Here is a tiny trained network, its code and every weight. The questions are about switching its units off for an input and a class, where a switched-off unit gives its printed mean instead of its output.

import numpy as np


def w(rows, s, z=0):
    codes = np.array(rows[::2]) - 128.0
    scale = np.full(codes.shape[1], s)
    scale[-1] = z or s
    return codes * scale


def f(y):
    return y / 2 * (1 + np.tanh(0.7978845608 * (y + 0.044715 * y**3)))


def log_softmax(a):
    a = a - a.max(-1, keepdims=True)
    return a - np.log(np.exp(a).sum(-1, keepdims=True))


def net(x, mask):
    res = np.array(x, float).reshape(1, 7) / 4 @ E
    y = f(res @ A[0][:, :-1].T + A[0][:, -1])
    res = res + np.where(mask, y, B[0][:, -1]) @ B[0][:, :-1]
    return log_softmax(res[-1] @ U[:, :-1].T + U[:, -1])


A, B = {}, {}
E = w([
[188,136,254,134],'x0',
[128,128,128,127],'x1',
[68,176,160,226],'x2',
[62,138,176,66],'x3',
[130,128,128,127],'x4',
[153,244,111,91],'x5',
[128,128,128,128],'x6',
],0.0086)
A[0] = w([
[177,126,187,122,104],'neuron 1',
[173,117,221,116,102],'neuron 2',
[79,87,91,126,35],'neuron 3',
[168,218,95,108,50],'neuron 4',
[133,35,125,172,85],'neuron 5',
[186,95,114,56,67],'neuron 6',
[159,222,95,107,31],'neuron 7',
[130,130,131,119,102],'neuron 8',
[4,136,193,35,28],'neuron 9',
[101,146,25,123,141],'neuron 10',
[177,94,114,62,70],'neuron 11',
[73,165,143,187,121],'neuron 12',
[144,207,107,108,10],'neuron 13',
[230,139,72,214,40],'neuron 14',
[91,136,69,124,36],'neuron 15',
[121,152,146,175,81],'neuron 16',
[162,143,194,116,151],'neuron 17',
[54,130,54,102,73],'neuron 18',
[109,110,109,119,85],'neuron 19',
[96,43,141,135,134],'neuron 20',
[139,145,126,114,4],'neuron 21',
[151,102,121,76,56],'neuron 22',
[168,104,120,45,130],'neuron 23',
[147,150,135,121,5],'neuron 24',
[201,129,163,150,87],'neuron 25',
[67,173,154,204,77],'neuron 26',
[92,131,74,119,92],'neuron 27',
[141,125,79,117,49],'neuron 28',
],0.011,0.0017)
B[0] = w([
[157,158,152,154,182],'neuron 1',
[178,163,174,147,211],'neuron 2',
[154,136,165,127,168],'neuron 3',
[128,58,170,109,220],'neuron 4',
[125,67,159,89,191],'neuron 5',
[59,161,115,128,218],'neuron 6',
[125,61,177,108,219],'neuron 7',
[128,127,125,134,127],'neuron 8',
[175,72,2,116,253],'neuron 9',
[166,171,148,170,241],'neuron 10',
[66,153,117,131,206],'neuron 11',
[65,160,122,120,194],'neuron 12',
[123,79,166,116,191],'neuron 13',
[145,104,8,95,229],'neuron 14',
[152,157,147,147,176],'neuron 15',
[104,143,126,136,151],'neuron 16',
[162,154,141,160,190],'neuron 17',
[177,172,166,149,222],'neuron 18',
[135,130,142,136,138],'neuron 19',
[136,85,183,121,189],'neuron 20',
[123,118,128,135,125],'neuron 21',
[98,146,131,126,169],'neuron 22',
[70,154,119,130,223],'neuron 23',
[129,119,135,142,128],'neuron 24',
[155,156,116,161,176],'neuron 25',
[49,162,130,106,209],'neuron 26',
[154,150,144,153,178],'neuron 27',
[134,151,114,136,157],'neuron 28',
],0.03,0.0064)
U = w([
[202,193,157,165,1],'0',
[2,168,118,114,196],'1',
[122,8,198,89,103],'2',
[172,98,8,112,247],'3',
],0.0077,0.00097)

Each question gives the input, the list of numbers given to net, and the class t.
The units are the neurons (one row each of A and B). Each row of codes is followed by its name. A weight is (code - 128) times the scale printed after its matrix; where a second scale follows, it is the last column's (A, B and U).
mask holds one flag per neuron, in row order. A switched-off neuron (its flag False) gives its mean, the last column of its row in B, instead of its output. The means were averaged over made-up inputs and are rounded, as every weight is.
A unit's drop is (log p(t) with every unit on - log p(t) with that unit switched off) / (log p(t) with every unit on - log p(t) with every unit switched off).
The circuit of an input: a set's keep is (log p(t) with only the set's units on - log p(t) with every unit switched off) / (log p(t) with every unit on - log p(t) with every unit switched off). Starting from the 12 units with the biggest drops (on a tie, the unit counted first), units are removed one at a time, each time the one whose removal leaves the highest keep (on an exact tie, the one counted first), for as long as the keep stays at least 0.8.
circuit, biggest first: the units of the circuit, biggest drop first
most important unit: the unit with the biggest drop
k most important neurons: the k neurons with the biggest drops, biggest first
drop of u: that unit's drop, to one decimal
input [5,-8,8,4,4,-7,5], class 1: most important unit => neuron 26
input [-6,-6,-7,4,-5,2,-4], class 1: 4 most important neurons => neuron 23; neuron 6; neuron 11; neuron 2
input [8,3,5,3,5,-8,6], class 0: 3 most important neurons => neuron 2; neuron 17; neuron 1
input [-2,7,7,-7,5,2,-5], class 1: 3 most important neurons => neuron 26; neuron 9; neuron 12
input [3,-6,6,-6,-3,1,3], class 1: 4 most important neurons => neuron 9; neuron 26; neuron 12; neuron 16
input [-7,-3,-7,4,3,-2,-7], class 0: 2 most important neurons => neuron 18; neuron 10
input [7,-2,-8,5,-3,0,-4], class 1: 3 most important neurons => neuron 6; neuron 23; neuron 11
input [7,4,0,-5,3,-7,-1], class 0: 2 most important neurons => neuron 2; neuron 25
input [-6,-5,-3,0,8,5,4], class 0: 2 most important neurons => neuron 10; neuron 18
input [-4,7,2,8,3,7,0], class 3: 3 most important neurons => neuron 9; neuron 20; neuron 5
input [2,-8,-3,2,2,4,4], class 2: 3 most important neurons => neuron 26; neuron 12; neuron 14
input [7,-6,7,8,8,3,-4], class 3: drop of neuron 1 => -0.1
input [-4,-2,-1,7,3,1,3], class 3: drop of neuron 9 => 1.9
input [-4,5,0,6,5,-2,-5], class 3: circuit, biggest first => neuron 9
input [-2,-6,-7,3,-7,-7,-2], class 1: drop of neuron 22 => 0.3
